Below is a small trained network, with its code and all its weights. Each question gives an input and a class and asks what happens when units are switched off, that is, made to give their printed mean instead of their output.

import numpy as np


def w(rows, s, z=0):
    codes = np.array(rows[::2]) - 128.0
    scale = np.full(codes.shape[1], s)
    scale[-1] = z or s
    return codes * scale


def f(y):
    return y / 2 * (1 + np.tanh(0.7978845608 * (y + 0.044715 * y**3)))


def log_softmax(a):
    a = a - a.max(-1, keepdims=True)
    return a - np.log(np.exp(a).sum(-1, keepdims=True))


def net(x, mask):
    res = np.array(x, float).reshape(1, 3) / 4 @ E
    y = f(res @ A[0][:, :-1].T + A[0][:, -1])
    res = res + np.where(mask, y, B[0][:, -1]) @ B[0][:, :-1]
    return log_softmax(res[-1] @ U[:, :-1].T + U[:, -1])


A, B = {}, {}
E = w([
[67,203,65,147,72,246,185,40],'x0',
[177,104,24,70,72,149,62,129],'x1',
[129,137,121,123,143,122,130,128],'x2',
],0.014)
A[0] = w([
[104,164,58,124,94,218,124,73,54],'N0',
[138,91,91,185,130,121,76,213,183],'N1',
[122,106,251,148,169,36,156,159,219],'N2',
[105,133,159,176,142,107,158,129,219],'N3',
[106,158,218,151,164,137,162,116,255],'N4',
[169,64,110,73,128,46,68,140,135],'N5',
[69,205,219,179,149,202,224,61,125],'N6',
[107,163,179,99,124,173,92,168,105],'N7',
],0.016,0.0081)
B[0] = w([
[173,134,104,166,148,252,136,114,217],'N0',
[148,108,119,141,119,70,117,83,172],'N1',
[217,80,102,152,198,184,98,197,235],'N2',
[83,129,108,128,178,137,105,177,178],'N3',
[118,141,176,147,121,131,135,236,207],'N4',
[97,138,148,83,102,57,116,91,202],'N5',
[26,162,151,113,59,76,196,114,254],'N6',
[119,142,137,135,133,120,133,138,129],'N7',
],0.029,0.034)
U = w([
[156,75,125,133,219,162,94,224,250],'0',
[161,79,83,12,116,64,51,49,166],'1',
[37,165,134,132,115,155,180,148,85],'2',
[152,146,49,118,120,253,118,54,21],'3',
],0.011,0.0018)

Each question gives the input, the list of numbers given to net, and the class t.
The units are the neurons (one row each of A and B). Each row of codes is followed by its name. A weight is (code - 128) times the scale printed after its matrix; where a second scale follows, it is the last column's (A, B and U).
mask holds one flag per neuron, in row order. A switched-off neuron (its flag False) gives its mean, the last column of its row in B, instead of its output. The means were averaged over made-up inputs and are rounded, as every weight is.
A unit's drop is (log p(t) with every unit on - log p(t) with that unit switched off) / (log p(t) with every unit on - log p(t) with every unit switched off).
The circuit of an input: a set's keep is (log p(t) with only the set's units on - log p(t) with every unit switched off) / (log p(t) with every unit on - log p(t) with every unit switched off). Starting from all 8 units, units are removed one at a time, each time the one whose removal leaves the highest keep (on an exact tie, the one counted first), for as long as the keep stays at least 0.8.
circuit, biggest first: the units of the circuit, biggest drop first
unit that matters most: the unit with the biggest drop
top k neurons: the k neurons with the biggest drops, biggest first
drop when u is switched off: that unit's drop, to one decimal
input [1,6,-2], class 3: unit that matters most : N6
input [-3,1,-3], class 1: circuit, biggest first : N4, N0
input [1,2,-5], class 3: circuit, biggest first : N6, N2, N4
input [-5,1,6], class 1: circuit, biggest first : N5, N4
input [0,6,4], class 1: top 2 neurons : N2, N6
input [-6,1,8], class 1: top 2 neurons : N5, N4
input [0,8,-6], class 1: top 2 neurons : N5, N2
input [3,1,-5], class 3: top 2 neurons : N4, N6
input [8,1,-3], class 3: top 2 neurons : N0, N4
input [-7,2,2], class 1: drop when N5 is switched off : 0.6
input [-8,3,0], class 1: drop when N5 is switched off : 0.5
input [1,7,3], class 3: drop when N6 is switched off : 0.2
